Here is a tiny trained network, its code and every weight. The questions are about switching its units off for an input and a class, where a switched-off unit gives its printed mean instead of its output.

import numpy as np


def w(rows, s, z=0):
    codes = np.array(rows[::2]) - 128.0
    scale = np.full(codes.shape[1], s)
    scale[-1] = z or s
    return codes * scale


def f(y):
    return np.maximum(y, 0)


def log_softmax(a):
    a = a - a.max(-1, keepdims=True)
    return a - np.log(np.exp(a).sum(-1, keepdims=True))


def net(x, mask):
    res = np.array(x, float).reshape(1, 5) / 4 @ E
    y = f(res @ A[0][:, :-1].T + A[0][:, -1])
    res = res + np.where(mask, y, B[0][:, -1]) @ B[0][:, :-1]
    return log_softmax(res[-1] @ U[:, :-1].T + U[:, -1])


A, B = {}, {}
E = w([
[80,114,141,39,101,159,225,87,108],'x0',
[14,52,199,101,113,166,75,160,207],'x1',
[141,47,163,128,90,161,102,12,46],'x2',
[91,50,122,176,165,186,128,82,153],'x3',
[169,36,15,38,255,76,77,75,171],'x4',
],0.0046)
A[0] = w([
[158,124,111,134,155,119,137,118,125,141],'N0',
[192,159,95,111,142,104,82,152,118,206],'N1',
[123,172,124,86,104,119,181,138,123,135],'N2',
[176,173,124,145,134,108,55,181,125,85],'N3',
[153,183,125,141,109,120,111,178,122,161],'N4',
[117,112,128,103,142,129,112,131,139,172],'N5',
[124,89,184,125,71,134,139,37,60,142],'N6',
[91,105,164,190,96,148,138,113,125,232],'N7',
[133,144,135,149,133,125,100,140,129,132],'N8',
[125,144,125,117,141,134,128,140,133,157],'N9',
[160,148,115,122,140,116,99,161,111,132],'N10',
[146,215,130,101,108,111,157,186,131,178],'N11',
[120,153,132,90,114,128,170,122,108,214],'N12',
[206,94,19,121,205,118,153,50,113,155],'N13',
[147,87,147,108,99,131,109,67,65,184],'N14',
[90,209,145,84,99,123,243,159,114,141],'N15',
[103,177,167,254,101,124,110,220,161,204],'N16',
[181,161,91,114,151,112,97,134,121,252],'N17',
[63,10,114,6,183,126,75,133,201,192],'N18',
],0.0095,0.0015)
B[0] = w([
[145,131,117,142,148,125,124,127,129,154],'N0',
[168,157,122,129,125,86,108,118,135,189],'N1',
[144,124,115,94,127,151,161,150,126,174],'N2',
[136,166,143,129,97,80,95,114,129,180],'N3',
[137,166,139,105,100,109,108,145,136,180],'N4',
[116,108,124,117,128,119,126,128,142,154],'N5',
[115,130,134,152,69,138,162,51,86,208],'N6',
[87,124,147,170,124,156,140,127,110,186],'N7',
[117,144,137,133,118,118,116,122,129,147],'N8',
[142,113,124,124,117,126,121,125,119,143],'N9',
[145,147,126,126,118,104,110,126,131,160],'N10',
[160,144,119,68,100,133,147,173,131,203],'N11',
[142,111,121,109,120,157,153,135,128,172],'N12',
[171,119,89,177,234,124,139,107,136,230],'N13',
[127,120,115,142,91,128,164,65,115,190],'N14',
[147,120,108,72,136,168,185,199,119,218],'N15',
[74,164,180,171,146,150,74,197,116,230],'N16',
[167,150,124,130,141,87,109,118,127,189],'N17',
[78,6,123,69,121,97,93,110,206,254],'N18',
],0.025,0.0078)
U = w([
[163,205,154,121,71,40,38,147,140,3],'0',
[203,132,47,207,249,98,130,80,137,128],'1',
[115,110,119,185,33,169,207,1,53,102],'2',
[165,149,103,14,101,202,206,216,117,195],'3',
[60,12,105,49,122,91,81,94,233,245],'4',
[10,150,210,231,132,215,81,182,104,26],'5',
],0.0045,0.00054)

Each question gives the input, the list of numbers given to net, and the class t.
The units are the neurons (one row each of A and B). Each row of codes is followed by its name. A weight is (code - 128) times the scale printed after its matrix; where a second scale follows, it is the last column's (A, B and U).
mask holds one flag per neuron, in row order. A switched-off neuron (its flag False) gives its mean, the last column of its row in B, instead of its output. The means were averaged over made-up inputs and are rounded, as every weight is.
A unit's drop is (log p(t) with every unit on - log p(t) with that unit switched off) / (log p(t) with every unit on - log p(t) with every unit switched off).
The circuit of an input: a set's keep is (log p(t) with only the set's units on - log p(t) with every unit switched off) / (log p(t) with every unit on - log p(t) with every unit switched off). Starting from the 12 units with the biggest drops (on a tie, the unit counted first), units are removed one at a time, each time the one whose removal leaves the highest keep (on an exact tie, the one counted first), for as long as the keep stays at least 0.8.
units of the circuit, in order: the units of the circuit, biggest drop first
unit that matters most: the unit with the biggest drop
k most important neurons: the k neurons with the biggest drops, biggest first
drop of u: that unit's drop, to one decimal
input [0,-6,5,-5,-8], class 3: 2 most important neurons	[N15; N11]
input [-5,8,-7,-7,-1], class 0: units of the circuit, in order	[N3; N4]
input [1,8,5,5,-4], class 2: 3 most important neurons	[N6; N7; N14]
input [-3,8,-5,-1,-4], class 5: most important neuron	[N16]
input [5,7,-2,0,-6], class 5: 2 most important neurons	[N16; N7]
input [-4,5,7,2,0], class 2: 3 most important neurons	[N6; N14; N7]
input [0,-8,7,1,-2], class 2: 2 most important neurons	[N6; N14]
input [-2,-4,3,1,-1], class 1: units of the circuit, in order	[N18; N11]
input [-4,-4,-4,-3,-5], class 0: 3 most important neurons	[N3; N16; N4]
input [8,-5,7,-7,-4], class 2: 3 most important neurons	[N6; N14; N16]
input [-2,6,6,1,-3], class 2: 2 most important neurons	[N6; N14]
input [-2,3,1,-7,0], class 0: 2 most important neurons	[N18; N15]
input [0,-4,-7,-4,8], class 1: drop of N13	1.2
input [1,-1,8,3,4], class 2: drop of N14	0.7
input [5,6,-2,-1,-3], class 3: drop of N15	0.7
input [-8,-3,7,-8,0], class 0: unit that matters most	N3
input [-6,3,-8,6,1], class 5: 2 most important neurons	[N16; N11]
